Here is a tiny trained network, its code and every weight. The questions are about switching its units off for an input and a class, where a switched-off unit gives its printed mean instead of its output.

import numpy as np


def w(rows, s, z=0):
    codes = np.array(rows[::2]) - 128.0
    scale = np.full(codes.shape[1], s)
    scale[-1] = z or s
    return codes * scale


def f(y):
    return y / 2 * (1 + np.tanh(0.7978845608 * (y + 0.044715 * y**3)))


def log_softmax(a):
    a = a - a.max(-1, keepdims=True)
    return a - np.log(np.exp(a).sum(-1, keepdims=True))


def net(x, mask):
    res = np.array(x, float).reshape(1, 7) / 4 @ E
    y = f(res @ A[0][:, :-1].T + A[0][:, -1])
    res = res + np.where(mask, y, B[0][:, -1]) @ B[0][:, :-1]
    return log_softmax(res[-1] @ U[:, :-1].T + U[:, -1])


A, B = {}, {}
E = w([
[187,116,194,201,158,202,127,229,109],'x0',
[188,132,47,147,49,10,73,178,112],'x1',
[128,137,128,128,133,123,117,127,131],'x2',
[155,250,4,36,63,200,102,201,63],'x3',
[150,124,2,110,189,160,143,168,235],'x4',
[126,126,131,130,125,131,129,127,130],'x5',
[65,175,124,151,83,96,199,204,212],'x6',
],0.0067)
A[0] = w([
[146,54,44,102,193,149,115,143,180,47],'neuron 1',
[93,132,113,94,112,90,172,84,118,45],'neuron 2',
[194,38,114,57,140,137,126,106,76,54],'neuron 3',
[133,78,83,112,148,165,103,195,234,62],'neuron 4',
[46,159,143,126,111,66,166,218,151,54],'neuron 5',
[170,72,116,93,177,118,39,122,93,53],'neuron 6',
[77,99,105,82,101,80,199,158,138,254],'neuron 7',
[151,129,81,166,198,125,81,97,69,103],'neuron 8',
[223,117,96,155,100,10,117,161,103,163],'neuron 9',
[164,39,188,210,177,41,137,67,214,135],'neuron 10',
[97,176,93,104,93,90,143,2,160,39],'neuron 11',
[150,180,217,98,99,89,138,129,79,36],'neuron 12',
[123,187,240,123,48,108,126,158,101,112],'neuron 13',
[214,160,177,206,157,155,153,204,104,31],'neuron 14',
],0.0078,0.0069)
B[0] = w([
[66,36,62,171,161,114,133,66,74,158],'neuron 1',
[138,17,63,123,109,96,124,223,155,131],'neuron 2',
[75,110,195,198,105,188,24,189,238,144],'neuron 3',
[102,86,89,209,101,72,164,56,58,170],'neuron 4',
[63,122,206,213,50,212,37,145,255,156],'neuron 5',
[55,138,168,192,75,130,90,190,203,146],'neuron 6',
[182,137,154,134,172,172,96,92,152,225],'neuron 7',
[95,148,145,143,80,168,101,132,209,148],'neuron 8',
[92,179,200,102,201,140,247,105,109,215],'neuron 9',
[155,176,75,87,51,182,145,151,100,255],'neuron 10',
[202,60,151,85,174,62,133,233,182,162],'neuron 11',
[66,34,21,168,97,55,104,105,93,141],'neuron 12',
[147,117,58,186,127,105,159,51,121,172],'neuron 13',
[227,57,134,69,189,49,127,235,199,155],'neuron 14',
],0.0099,0.0092)
U = w([
[12,134,198,214,64,184,25,178,242,47],'0',
[227,11,112,28,172,41,106,247,177,45],'1',
[58,53,48,215,89,62,124,67,49,22],'2',
[161,183,137,114,145,166,118,107,114,254],'3',
[161,238,12,53,2,207,135,197,88,18],'4',
[148,172,152,115,162,166,124,97,125,234],'5',
[38,149,221,76,221,187,205,106,113,115],'6',
],0.0093,0.0087)

Each question gives the input, the list of numbers given to net, and the class t.
The units are the neurons (one row each of A and B). Each row of codes is followed by its name. A weight is (code - 128) times the scale printed after its matrix; where a second scale follows, it is the last column's (A, B and U).
mask holds one flag per neuron, in row order. A switched-off neuron (its flag False) gives its mean, the last column of its row in B, instead of its output. The means were averaged over made-up inputs and are rounded, as every weight is.
A unit's drop is (log p(t) with every unit on - log p(t) with that unit switched off) / (log p(t) with every unit on - log p(t) with every unit switched off).
The circuit of an input: a set's keep is (log p(t) with only the set's units on - log p(t) with every unit switched off) / (log p(t) with every unit on - log p(t) with every unit switched off). Starting from the 12 units with the biggest drops (on a tie, the unit counted first), units are removed one at a time, each time the one whose removal leaves the highest keep (on an exact tie, the one counted first), for as long as the keep stays at least 0.8.
units of the circuit, in order: the units of the circuit, biggest drop first
unit that matters most: the unit with the biggest drop
top k neurons: the k neurons with the biggest drops, biggest first
input [4,-2,4,4,-8,3,-8], class 0: top neuron -> neuron 3
input [-1,5,-4,6,-8,4,5], class 2: units of the circuit, in order -> neuron 12; neuron 13
input [-1,-3,-6,-6,-3,1,5], class 4: top 2 neurons -> neuron 10; neuron 9
input [6,8,6,7,-3,8,6], class 3: top 2 neurons -> neuron 9; neuron 10
input [6,5,3,-7,3,3,0], class 4: top 2 neurons -> neuron 10; neuron 11
input [8,1,-2,6,4,8,0], class 1: top 2 neurons -> neuron 14; neuron 10
input [-3,-3,-5,8,-1,5,-8], class 0: units of the circuit, in order -> neuron 3; neuron 6
input [-8,-8,-6,0,-2,3,5], class 1: units of the circuit, in order -> neuron 11; neuron 2
input [-6,5,7,4,-1,4,0], class 5: top 3 neurons -> neuron 9; neuron 14; neuron 10
input [-3,8,-1,2,1,0,-4], class 6: top 2 neurons -> neuron 9; neuron 10
input [-4,8,3,-4,-7,-1,0], class 6: top 2 neurons -> neuron 9; neuron 4
input [0,-7,8,7,4,-2,6], class 5: top 3 neurons -> neuron 10; neuron 7; neuron 9
input [-6,6,5,8,-8,-7,4], class 2: top 3 neurons -> neuron 12; neuron 13; neuron 10
input [-5,-6,-7,-3,-6,-4,3], class 5: unit that matters most -> neuron 9
input [4,-6,4,6,-3,0,-7], class 0: units of the circuit, in order -> neuron 3; neuron 9; neuron 8
input [7,3,-4,4,7,2,-7], class 0: units of the circuit, in order -> neuron 6; neuron 3
input [2,2,-2,6,8,4,-3], class 2: units of the circuit, in order -> neuron 1; neuron 4
input [3,-5,7,-3,-8,-5,5], class 2: units of the circuit, in order -> neuron 13; neuron 12
input [5,-7,2,4,8,1,3], class 2: units of the circuit, in order -> neuron 4; neuron 1
input [-7,7,-1,4,2,-6,-4], class 1: units of the circuit, in order -> neuron 11
